Here is a tiny trained network, its code and every weight. The questions are about switching its units off for an input and a class, where a switched-off unit gives its printed mean instead of its output.

import numpy as np


def w(rows, s, z=0):
    codes = np.array(rows[::2]) - 128.0
    scale = np.full(codes.shape[1], s)
    scale[-1] = z or s
    return codes * scale


def f(y):
    return y / 2 * (1 + np.tanh(0.7978845608 * (y + 0.044715 * y**3)))


def log_softmax(a):
    a = a - a.max(-1, keepdims=True)
    return a - np.log(np.exp(a).sum(-1, keepdims=True))


def net(x, mask):
    res = np.array(x, float).reshape(1, 5) / 4 @ E
    y = f(res @ A[0][:, :-1].T + A[0][:, -1])
    res = res + np.where(mask, y, B[0][:, -1]) @ B[0][:, :-1]
    return log_softmax(res[-1] @ U[:, :-1].T + U[:, -1])


A, B = {}, {}
E = w([
[121,143,174,104,147,219,65],'x0',
[130,168,74,126,147,59,44],'x1',
[124,199,110,254,178,156,117],'x2',
[132,153,240,159,180,55,59],'x3',
[130,60,136,192,78,180,19],'x4',
],0.0047)
A[0] = w([
[128,121,134,124,126,124,121,104],'neuron 0',
[125,73,185,94,111,84,109,30],'neuron 1',
[128,145,146,185,135,127,71,116],'neuron 2',
[126,131,127,93,126,138,147,184],'neuron 3',
[130,94,150,60,112,105,142,247],'neuron 4',
[124,107,180,149,123,116,55,252],'neuron 5',
[127,128,130,133,130,134,122,106],'neuron 6',
[129,138,149,159,136,202,109,112],'neuron 7',
[131,109,58,168,109,128,180,112],'neuron 8',
[128,197,137,154,177,36,174,135],'neuron 9',
[124,129,103,14,116,127,204,117],'neuron 10',
[127,136,97,106,128,228,168,190],'neuron 11',
[131,164,130,137,149,78,147,145],'neuron 12',
[127,128,129,128,128,127,128,127],'neuron 13',
[125,139,72,120,131,120,3,38],'neuron 14',
[130,94,48,150,97,127,201,146],'neuron 15',
[133,127,183,199,132,199,129,77],'neuron 16',
],0.017,0.0016)
B[0] = w([
[140,140,136,140,135,138,138,128],'neuron 0',
[168,124,198,137,84,132,173,171],'neuron 1',
[127,84,96,163,167,121,94,219],'neuron 2',
[142,108,120,95,134,130,133,155],'neuron 3',
[201,124,171,91,140,134,174,200],'neuron 4',
[163,110,157,217,113,147,112,236],'neuron 5',
[125,130,131,134,130,135,122,129],'neuron 6',
[78,125,156,122,146,179,77,192],'neuron 7',
[96,138,93,156,72,113,177,189],'neuron 8',
[92,172,163,84,135,2,74,222],'neuron 9',
[173,59,67,92,224,129,161,255],'neuron 10',
[109,174,120,34,106,186,134,216],'neuron 11',
[116,156,149,113,137,79,101,167],'neuron 12',
[129,128,129,129,128,127,128,128],'neuron 13',
[199,160,50,136,107,152,52,232],'neuron 14',
[91,135,52,158,90,109,208,220],'neuron 15',
[48,102,165,149,172,178,130,209],'neuron 16',
],0.035,0.0079)
U = w([
[56,27,179,210,215,164,103,15],'0',
[206,92,244,155,53,149,187,46],'1',
[204,156,65,189,91,169,31,50],'2',
[37,193,179,39,125,226,116,70],'3',
[92,216,183,92,145,4,86,228],'4',
[69,153,50,150,11,114,225,220],'5',
[198,57,78,30,236,130,187,255],'6',
],0.0043,0.00067)

Each question gives the input, the list of numbers given to net, and the class t.
The units are the neurons (one row each of A and B). Each row of codes is followed by its name. A weight is (code - 128) times the scale printed after its matrix; where a second scale follows, it is the last column's (A, B and U).
mask holds one flag per neuron, in row order. A switched-off neuron (its flag False) gives its mean, the last column of its row in B, instead of its output. The means were averaged over made-up inputs and are rounded, as every weight is.
A unit's drop is (log p(t) with every unit on - log p(t) with that unit switched off) / (log p(t) with every unit on - log p(t) with every unit switched off).
The circuit of an input: a set's keep is (log p(t) with only the set's units on - log p(t) with every unit switched off) / (log p(t) with every unit on - log p(t) with every unit switched off). Starting from the 12 units with the biggest drops (on a tie, the unit counted first), units are removed one at a time, each time the one whose removal leaves the highest keep (on an exact tie, the one counted first), for as long as the keep stays at least 0.8.
units of the circuit, in order: the units of the circuit, biggest drop first
top k neurons: the k neurons with the biggest drops, biggest first
drop of u: that unit's drop, to one decimal
input [-3,6,7,-7,-6], class 5: top 2 neurons : (neuron 15; neuron 8)
input [-1,6,2,-8,6], class 5: top 2 neurons : (neuron 15; neuron 8)
input [2,1,8,0,8], class 0: units of the circuit, in order : (neuron 16)
input [-8,-8,1,4,4], class 0: top 2 neurons : (neuron 11; neuron 16)
input [4,2,3,2,-3], class 4: units of the circuit, in order : (neuron 10; neuron 9)
input [-2,-6,3,1,0], class 3: top 2 neurons : (neuron 10; neuron 5)
input [6,-2,8,8,-4], class 0: top 2 neurons : (neuron 16; neuron 2)
input [7,-5,8,6,-6], class 0: top 2 neurons : (neuron 16; neuron 7)
input [-8,8,-6,3,-7], class 4: top 2 neurons : (neuron 9; neuron 12)
input [8,0,-4,-3,6], class 3: top 2 neurons : (neuron 11; neuron 7)
input [3,-6,-2,4,-1], class 1: top 2 neurons : (neuron 10; neuron 2)
input [2,4,-8,0,6], class 1: top 3 neurons : (neuron 1; neuron 4; neuron 2)
input [7,4,8,5,4], class 0: top 3 neurons : (neuron 16; neuron 7; neuron 2)
input [6,-7,-4,-2,6], class 3: units of the circuit, in order : (neuron 11)
input [-2,5,3,8,2], class 2: drop of neuron 5 : 1.2
input [-7,8,0,-6,-4], class 5: drop of neuron 8 : 0.4
input [-2,-6,1,-5,6], class 5: drop of neuron 8 : 0.3
